Below are the code and all the weights of a small trained network. Each question names an input and a target symbol and asks about switching units off, where a switched-off unit gives its printed mean instead of its output.

import numpy as np


def w(rows, s, z=0):
    codes = np.array(rows[::2]) - 128.0
    scale = np.full(codes.shape[1], s)
    scale[-1] = z or s
    return codes * scale


def f(y):
    return np.maximum(y, 0)


def softmax(a):
    e = np.exp(a - a.max(-1, keepdims=True))
    return e / e.sum(-1, keepdims=True)


def log_softmax(a):
    a = a - a.max(-1, keepdims=True)
    return a - np.log(np.exp(a).sum(-1, keepdims=True))


def net(x, mask):
    ids = ['αβγδμτψω'.index(c) for c in x.split()]
    T = len(ids)
    res = E[ids] + P[:T]
    r = res
    for j in range(3):
        rows = slice(3 * j, 3 * j + 3)
        q, k, v = (r @ M[0][rows].T for M in (Q, K, V))
        z = softmax(np.where(np.tri(T) > 0, q @ k.T / 3**0.5, -1e9)) @ v
        o = O[0][rows]
        res = res + np.where(mask[j], z, o[:, -1]) @ o[:, :-1]
    y = f(res @ A[0][:, :-1].T + A[0][:, -1])
    res = res + np.where(mask[3:15], y, B[0][:, -1]) @ B[0][:, :-1]
    return log_softmax(res[-1] @ U[:, :-1].T + U[:, -1])


Q, K, V, O, A, B = {}, {}, {}, {}, {}, {}
E = w([
[61,71,82],'α',
[83,221,210],'β',
[92,71,248],'γ',
[127,130,118],'δ',
[233,77,190],'μ',
[154,143,72],'τ',
[122,127,125],'ψ',
[166,25,92],'ω',
],0.018)
P = w([
[192,252,89],'0',
[167,208,102],'1',
[170,186,117],'2',
[165,166,124],'3',
[151,156,141],'4',
[134,154,156],'5',
[137,160,154],'6',
],0.0038)
Q[0] = w([
[252,173,107],'h1',
[136,198,180],'h1',
[253,109,27],'h1',
[175,208,110],'h2',
[250,201,143],'h2',
[123,32,132],'h2',
[103,188,233],'h3',
[63,65,84],'h3',
[197,161,66],'h3',
],0.013)
K[0] = w([
[124,66,236],'h1',
[118,141,162],'h1',
[88,9,120],'h1',
[141,201,203],'h2',
[212,142,225],'h2',
[175,100,37],'h2',
[158,248,229],'h3',
[17,114,144],'h3',
[154,143,74],'h3',
],0.012)
V[0] = w([
[123,68,71],'h1',
[254,184,165],'h1',
[19,231,88],'h1',
[177,170,217],'h2',
[102,176,174],'h2',
[129,164,204],'h2',
[112,206,149],'h3',
[184,144,59],'h3',
[235,175,155],'h3',
],0.0082)
O[0] = w([
[74,182,178,40],'h1',
[106,62,171,234],'h1',
[1,192,67,102],'h1',
[68,82,176,252],'h2',
[93,119,126,192],'h2',
[44,64,118,223],'h2',
[59,10,191,177],'h3',
[93,104,74,89],'h3',
[152,32,125,179],'h3',
],0.0064,0.0031)
A[0] = w([
[195,109,174,184],'n1',
[159,98,81,74],'n2',
[99,120,208,103],'n3',
[88,147,102,168],'n4',
[110,96,26,138],'n5',
[154,48,81,203],'n6',
[74,110,138,52],'n7',
[152,158,59,254],'n8',
[145,93,113,189],'n9',
[60,253,148,197],'n10',
[148,91,119,62],'n11',
[134,151,231,171],'n12',
],0.015,0.0067)
B[0] = w([
[34,49,131,252],'n1',
[176,154,64,164],'n2',
[192,175,93,249],'n3',
[123,146,191,184],'n4',
[148,254,202,175],'n5',
[79,145,105,239],'n6',
[142,176,137,193],'n7',
[222,72,184,217],'n8',
[118,214,99,194],'n9',
[114,84,152,238],'n10',
[131,180,204,158],'n11',
[113,174,38,246],'n12',
],0.0091,0.011)
U = w([
[155,103,252,87],'α',
[85,163,205,99],'β',
[149,171,41,137],'γ',
[136,112,181,156],'δ',
[104,73,160,158],'μ',
[191,186,127,52],'τ',
[134,109,186,170],'ψ',
[189,71,133,252],'ω',
],0.011,0.0038)

Each question gives the input, a string of symbols that net reads in full, and the target symbol t.
The units are the heads (3 rows each of Q, K, V and O) and the neurons (one row each of A and B). Each row of codes is followed by its name. A weight is (code - 128) times the scale printed after its matrix; where a second scale follows, it is the last column's (O, A, B and U).
mask holds one flag per unit, heads first, then neurons. A switched-off unit (its flag False) gives its mean, the last column of its rows in O or B, instead of its output. The means were averaged over made-up inputs and are rounded, as every weight is.
A unit's drop is (log p(t) with every unit on - log p(t) with that unit switched off) / (log p(t) with every unit on - log p(t) with every unit switched off).
The circuit of an input: a set's keep is (log p(t) with only the set's units on - log p(t) with every unit switched off) / (log p(t) with every unit on - log p(t) with every unit switched off). Starting from the 12 units with the biggest drops (on a tie, the unit counted first), units are removed one at a time, each time the one whose removal leaves the highest keep (on an exact tie, the one counted first), for as long as the keep stays at least 0.8.
units of the circuit, in order: the units of the circuit, biggest drop first
unit that matters most: the unit with the biggest drop
top k neurons: the k neurons with the biggest drops, biggest first
which heads matter: for each layer, one digit per head in row order, 1 if its drop is at least 0.15 and else 0, layers parted by /
drop when u is switched off: that unit's drop, to one decimal
input δ τ α ψ, target α: top 2 neurons -> (n12, n3)
input τ β β τ α β τ, target β: units of the circuit, in order -> (h2, n5)
input δ δ τ, target τ: unit that matters most -> n1
input τ γ ψ τ γ α, target α: which heads matter -> 011
input β β τ τ, target β: top 3 neurons -> (n5, n3, n12)
input τ μ τ, target μ: which heads matter -> 100
input τ α δ τ, target α: which heads matter -> 100
input ω δ δ, target ω: which heads matter -> 111
input μ ψ τ, target μ: top 3 neurons -> (n1, n3, n12)
input τ ω τ, target ω: drop when h1 is switched off -> 0.8
input β τ τ δ, target β: drop when n12 is switched off -> 0.2
input δ α ψ, target α: drop when n10 is switched off -> 0.1
input β μ δ μ, target μ: drop when n3 is switched off -> 0.0
input α τ β β ψ, target β: top neuron -> (n8)
